Below is a small trained network, with its code and all its weights. Each question gives an input and a target symbol and asks what happens when units are switched off, that is, made to give their printed mean instead of their output.

import numpy as np


def w(rows, s, z=0):
    codes = np.array(rows[::2]) - 128.0
    scale = np.full(codes.shape[1], s)
    scale[-1] = z or s
    return codes * scale


def f(y):
    return np.maximum(y, 0)


def softmax(a):
    e = np.exp(a - a.max(-1, keepdims=True))
    return e / e.sum(-1, keepdims=True)


def log_softmax(a):
    a = a - a.max(-1, keepdims=True)
    return a - np.log(np.exp(a).sum(-1, keepdims=True))


def net(x, mask):
    ids = ['ΛΣαβγθμξπ'.index(c) for c in x.split()]
    T = len(ids)
    res = E[ids] + P[:T]
    u = 0
    for l in range(3):
        r = res
        for j in range(2):
            rows = slice(3 * j, 3 * j + 3)
            q, k, v = (r @ M[l][rows].T for M in (Q, K, V))
            z = softmax(np.where(np.tri(T) > 0, q @ k.T / 3**0.5, -1e9)) @ v
            o = O[l][rows]
            res = res + np.where(mask[u + j], z, o[:, -1]) @ o[:, :-1]
        u += 2
        y = f(res @ A[l][:, :-1].T + A[l][:, -1])
        res = res + np.where(mask[u : u + 8], y, B[l][:, -1]) @ B[l][:, :-1]
        u += 8
    return log_softmax(res[-1] @ U[:, :-1].T + U[:, -1])


Q, K, V, O, A, B = {}, {}, {}, {}, {}, {}
E = w([
[142,115,100],'Λ',
[45,126,194],'Σ',
[162,113,109],'α',
[130,112,163],'β',
[153,112,104],'γ',
[186,108,113],'θ',
[131,8,122],'μ',
[120,159,45],'ξ',
[135,120,97],'π',
],0.015)
P = w([
[40,151,226],'0',
[66,133,177],'1',
[98,142,199],'2',
[103,149,195],'3',
[110,146,182],'4',
[100,146,161],'5',
[79,146,143],'6',
[50,143,112],'7',
[23,137,84],'8',
[3,127,53],'9',
[10,115,44],'10',
],0.0044)
Q[0] = w([
[206,118,130],'0.h0',
[191,137,65],'0.h0',
[154,103,254],'0.h0',
[121,19,83],'0.h1',
[167,122,100],'0.h1',
[159,249,199],'0.h1',
],0.0096)
K[0] = w([
[206,118,176],'0.h0',
[255,49,130],'0.h0',
[123,207,199],'0.h0',
[89,52,77],'0.h1',
[140,96,157],'0.h1',
[214,224,214],'0.h1',
],0.0079)
V[0] = w([
[104,116,151],'0.h0',
[126,35,101],'0.h0',
[129,203,73],'0.h0',
[139,255,98],'0.h1',
[162,93,126],'0.h1',
[179,166,48],'0.h1',
],0.01)
O[0] = w([
[82,78,87,129],'0.h0',
[199,72,43,254],'0.h0',
[173,139,255,239],'0.h0',
[151,237,216,90],'0.h1',
[118,37,191,77],'0.h1',
[92,206,232,208],'0.h1',
],0.0051,0.00093)
A[0] = w([
[254,68,135,83],'0.n0',
[51,129,61,175],'0.n1',
[184,179,135,2],'0.n2',
[204,131,2,187],'0.n3',
[139,107,252,96],'0.n4',
[166,159,144,157],'0.n5',
[122,145,13,109],'0.n6',
[109,22,86,155],'0.n7',
],0.0092,0.008)
B[0] = w([
[85,169,182,141],'0.n0',
[171,166,224,231],'0.n1',
[91,254,136,128],'0.n2',
[119,172,228,254],'0.n3',
[74,153,26,137],'0.n4',
[176,187,130,155],'0.n5',
[161,183,211,190],'0.n6',
[164,56,178,209],'0.n7',
],0.0079,0.0076)
Q[1] = w([
[99,143,202],'1.h0',
[106,138,97],'1.h0',
[93,71,133],'1.h0',
[197,254,208],'1.h1',
[67,114,176],'1.h1',
[123,187,232],'1.h1',
],0.0099)
K[1] = w([
[144,179,85],'1.h0',
[160,109,132],'1.h0',
[187,95,68],'1.h0',
[124,254,198],'1.h1',
[68,63,131],'1.h1',
[15,162,193],'1.h1',
],0.0098)
V[1] = w([
[6,95,145],'1.h0',
[156,152,175],'1.h0',
[194,126,118],'1.h0',
[43,112,185],'1.h1',
[255,153,120],'1.h1',
[139,153,242],'1.h1',
],0.0077)
O[1] = w([
[2,61,178,106],'1.h0',
[109,70,108,178],'1.h0',
[215,150,67,130],'1.h0',
[31,96,90,159],'1.h1',
[210,166,106,152],'1.h1',
[56,163,28,246],'1.h1',
],0.0072,0.014)
A[1] = w([
[141,40,156,110],'1.n0',
[123,198,2,181],'1.n1',
[255,219,57,207],'1.n2',
[70,103,183,156],'1.n3',
[105,149,128,52],'1.n4',
[121,85,132,253],'1.n5',
[188,154,88,125],'1.n6',
[133,48,16,140],'1.n7',
],0.0093,0.0054)
B[1] = w([
[84,176,217,147],'1.n0',
[26,116,221,242],'1.n1',
[28,47,202,250],'1.n2',
[121,166,66,164],'1.n3',
[91,91,135,133],'1.n4',
[182,113,82,170],'1.n5',
[117,74,163,157],'1.n6',
[129,162,255,144],'1.n7',
],0.0079,0.011)
Q[2] = w([
[203,174,102],'2.h0',
[16,136,140],'2.h0',
[115,237,121],'2.h0',
[149,196,72],'2.h1',
[92,171,2],'2.h1',
[196,65,85],'2.h1',
],0.0097)
K[2] = w([
[166,2,43],'2.h0',
[88,215,142],'2.h0',
[184,213,67],'2.h0',
[87,141,67],'2.h1',
[83,120,19],'2.h1',
[241,73,69],'2.h1',
],0.0078)
V[2] = w([
[8,155,184],'2.h0',
[182,142,106],'2.h0',
[108,31,105],'2.h0',
[99,2,114],'2.h1',
[115,59,164],'2.h1',
[197,98,170],'2.h1',
],0.0097)
O[2] = w([
[168,154,210,255],'2.h0',
[93,95,100,74],'2.h0',
[171,184,6,126],'2.h0',
[206,197,36,143],'2.h1',
[201,90,120,158],'2.h1',
[151,3,76,99],'2.h1',
],0.0075,0.039)
A[2] = w([
[207,123,118,146],'2.n0',
[141,147,175,152],'2.n1',
[131,138,191,112],'2.n2',
[15,109,160,79],'2.n3',
[114,134,195,50],'2.n4',
[49,53,1,237],'2.n5',
[147,136,41,91],'2.n6',
[97,24,83,255],'2.n7',
],0.0098,0.0064)
B[2] = w([
[161,112,64,142],'2.n0',
[129,107,97,240],'2.n1',
[120,100,110,252],'2.n2',
[202,136,83,165],'2.n3',
[136,88,131,242],'2.n4',
[7,91,127,130],'2.n5',
[172,115,76,129],'2.n6',
[88,52,53,131],'2.n7',
],0.011,0.027)
U = w([
[54,77,119,180],'Λ',
[153,255,156,98],'Σ',
[84,53,123,62],'α',
[134,131,134,104],'β',
[69,66,105,254],'γ',
[113,70,113,108],'θ',
[228,89,102,39],'μ',
[71,66,249,90],'ξ',
[101,111,138,226],'π',
],0.0073,0.0055)

Each question gives the input, a string of symbols that net reads in full, and the target symbol t.
The units are the heads (3 rows each of Q, K, V and O) and the neurons (one row each of A and B). Each row of codes is followed by its name. A weight is (code - 128) times the scale printed after its matrix; where a second scale follows, it is the last column's (O, A, B and U).
mask holds one flag per unit, layer by layer, with each layer's heads first. A switched-off unit (its flag False) gives its mean, the last column of its rows in O or B, instead of its output. The means were averaged over made-up inputs and are rounded, as every weight is.
A unit's drop is (log p(t) with every unit on - log p(t) with that unit switched off) / (log p(t) with every unit on - log p(t) with every unit switched off).
The circuit of an input: a set's keep is (log p(t) with only the set's units on - log p(t) with every unit switched off) / (log p(t) with every unit on - log p(t) with every unit switched off). Starting from the 12 units with the biggest drops (on a tie, the unit counted first), units are removed one at a time, each time the one whose removal leaves the highest keep (on an exact tie, the one counted first), for as long as the keep stays at least 0.8.
circuit, biggest first: the units of the circuit, biggest drop first
k most important neurons: the k neurons with the biggest drops, biggest first
k most important neurons of layer l: the k neurons of layer l with the biggest drops, biggest first
drop when u is switched off: that unit's drop, to one decimal
input π ξ π μ Σ, target Σ: circuit, biggest first -> [1.n3 1.n2 2.h1 1.h1]
input α Λ ξ π Λ ξ ξ ξ ξ μ Λ, target μ: circuit, biggest first -> [0.h1 0.n7 1.n0 2.h1]
input ξ Λ Σ α θ, target Σ: 2 most important neurons -> [1.n2 0.n3]
input Λ γ ξ ξ θ ξ β ξ ξ, target ξ: most important neuron -> [1.n1]
input γ ξ ξ μ θ, target μ: 3 most important neurons of layer 0 -> [0.n7 0.n3 0.n6]
input ξ μ Λ, target μ: circuit, biggest first -> [0.h1 2.h1 1.n7]
input β μ θ, target μ: 2 most important neurons -> [0.n7 2.n0]
input Λ Σ β Λ Λ γ μ μ, target μ: circuit, biggest first -> [0.n7 2.h1 0.h1]
input γ γ μ α, target μ: circuit, biggest first -> [0.h1 2.h1 1.n7]
input Λ ξ ξ ξ ξ γ ξ μ γ π, target μ: 2 most important neurons -> [0.n3 1.n2]
input γ π Σ θ, target Σ: 2 most important neurons -> [2.n4 2.n2]
input Λ α Λ γ, target γ: 3 most important neurons -> [1.n2 1.n1 0.n6]
input Λ γ μ γ Λ Λ ξ, target ξ: 4 most important neurons -> [0.n3 0.n6 1.n1 0.n1]
input θ ξ ξ ξ Λ ξ θ Σ γ, target Σ: 2 most important neurons of layer 0 -> [0.n4 0.n1]
input ξ π Σ Σ Λ γ θ π, target Σ: 2 most important neurons -> [1.n2 1.n1]
input μ π α, target μ: 2 most important neurons -> [0.n7 1.n0]
input ξ Λ Σ Λ α, target Σ: 3 most important neurons of layer 2 -> [2.n4 2.n2 2.n1]
input Λ ξ Λ Λ ξ γ Σ Σ γ, target Σ: 2 most important neurons of layer 2 -> [2.n4 2.n2]
input π π γ μ π, target μ: 2 most important neurons of layer 1 -> [1.n7 1.n0]
input γ μ Λ Λ γ, target μ: 2 most important neurons -> [0.n7 1.n0]
input ξ π α α γ α ξ Σ Λ, target Σ: 2 most important neurons of layer 0 -> [0.n5 0.n4]
input ξ Λ α μ Λ μ γ γ, target μ: 2 most important neurons of layer 1 -> [1.n7 1.n0]
input π γ γ, target γ: drop when 0.h0 is switched off -> 0.0
input γ ξ γ ξ θ ξ π ξ Σ γ π, target Σ: drop when 0.h0 is switched off -> 0.4
